Here is a tiny trained network, its code and every weight. The questions are about switching its units off for an input and a class, where a switched-off unit gives its printed mean instead of its output.

import numpy as np


def w(rows, s, z=0):
    codes = np.array(rows[::2]) - 128.0
    scale = np.full(codes.shape[1], s)
    scale[-1] = z or s
    return codes * scale


def f(y):
    return y / 2 * (1 + np.tanh(0.7978845608 * (y + 0.044715 * y**3)))


def log_softmax(a):
    a = a - a.max(-1, keepdims=True)
    return a - np.log(np.exp(a).sum(-1, keepdims=True))


def net(x, mask):
    res = np.array(x, float).reshape(1, 2) / 4 @ E
    y = f(res @ A[0][:, :-1].T + A[0][:, -1])
    res = res + np.where(mask, y, B[0][:, -1]) @ B[0][:, :-1]
    return log_softmax(res[-1] @ U[:, :-1].T + U[:, -1])


A, B = {}, {}
E = w([
[236,216,133,124,68,46,201,170,74,154,169],'x0',
[111,164,203,96,130,5,25,92,232,92,123],'x1',
],0.012)
A[0] = w([
[125,89,125,68,111,59,111,116,112,82,129,66],'n1',
[145,148,179,112,124,70,159,122,87,159,145,52],'n2',
[131,195,132,12,124,105,110,106,151,70,147,43],'n3',
[63,110,131,131,178,127,76,125,95,136,115,86],'n4',
[65,122,139,98,77,128,127,147,122,162,172,43],'n5',
[135,87,149,157,146,153,129,120,145,100,131,36],'n6',
[115,135,88,130,152,76,105,149,178,117,154,254],'n7',
[179,168,96,126,90,64,142,117,95,95,169,153],'n8',
[119,102,81,164,118,138,183,138,109,125,139,17],'n9',
[145,131,151,130,171,85,104,112,136,133,122,61],'n10',
[85,153,139,101,164,166,85,113,115,127,99,59],'n11',
],0.011,0.0077)
B[0] = w([
[148,185,62,120,122,84,149,167,94,120,158,174],'n1',
[82,205,166,180,75,126,170,110,210,61,149,179],'n2',
[180,151,53,97,143,155,108,156,137,96,196,204],'n3',
[86,174,159,153,92,102,155,121,171,105,136,197],'n4',
[106,219,93,152,113,110,151,142,120,113,170,114],'n5',
[92,242,188,208,116,64,233,252,161,81,219,140],'n6',
[175,106,118,100,155,222,29,117,112,163,115,246],'n7',
[100,83,148,151,67,105,150,81,132,129,99,235],'n8',
[161,184,105,80,151,125,149,209,94,92,194,170],'n9',
[135,206,58,96,164,93,172,156,104,65,210,170],'n10',
[89,252,169,151,53,82,169,137,147,96,203,175],'n11',
],0.013,0.012)
U = w([
[76,141,179,156,87,102,150,113,184,109,140,39],'0',
[151,135,65,69,186,135,142,202,103,114,164,31],'1',
[137,71,127,88,153,165,119,5,114,186,54,254],'2',
],0.015,0.0087)

Each question gives the input, the list of numbers given to net, and the class t.
The units are the neurons (one row each of A and B). Each row of codes is followed by its name. A weight is (code - 128) times the scale printed after its matrix; where a second scale follows, it is the last column's (A, B and U).
mask holds one flag per neuron, in row order. A switched-off neuron (its flag False) gives its mean, the last column of its row in B, instead of its output. The means were averaged over made-up inputs and are rounded, as every weight is.
A unit's drop is (log p(t) with every unit on - log p(t) with that unit switched off) / (log p(t) with every unit on - log p(t) with every unit switched off).
The circuit of an input: a set's keep is (log p(t) with only the set's units on - log p(t) with every unit switched off) / (log p(t) with every unit on - log p(t) with every unit switched off). Starting from all 11 units, units are removed one at a time, each time the one whose removal leaves the highest keep (on an exact tie, the one counted first), for as long as the keep stays at least 0.8.
units of the circuit, in order: the units of the circuit, biggest drop first
top k neurons: the k neurons with the biggest drops, biggest first
drop of u: that unit's drop, to one decimal
input [-4,-3], class 0: units of the circuit, in order -> [n7]
input [-3,-2], class 2: units of the circuit, in order -> [n2, n10]
input [6,8], class 1: top 4 neurons -> [n3, n10, n7, n1]
input [3,4], class 1: top 2 neurons -> [n3, n4]
input [-4,5], class 1: top 3 neurons -> [n8, n7, n2]
input [4,0], class 0: top 2 neurons -> [n2, n7]
input [7,-7], class 0: top 2 neurons -> [n8, n2]
input [-5,6], class 1: top 2 neurons -> [n7, n8]
input [6,7], class 1: drop of n3 -> 2.4
input [-1,4], class 1: drop of n8 -> 0.5
input [5,0], class 0: drop of n2 -> 0.5
input [6,0], class 0: drop of n2 -> 0.2
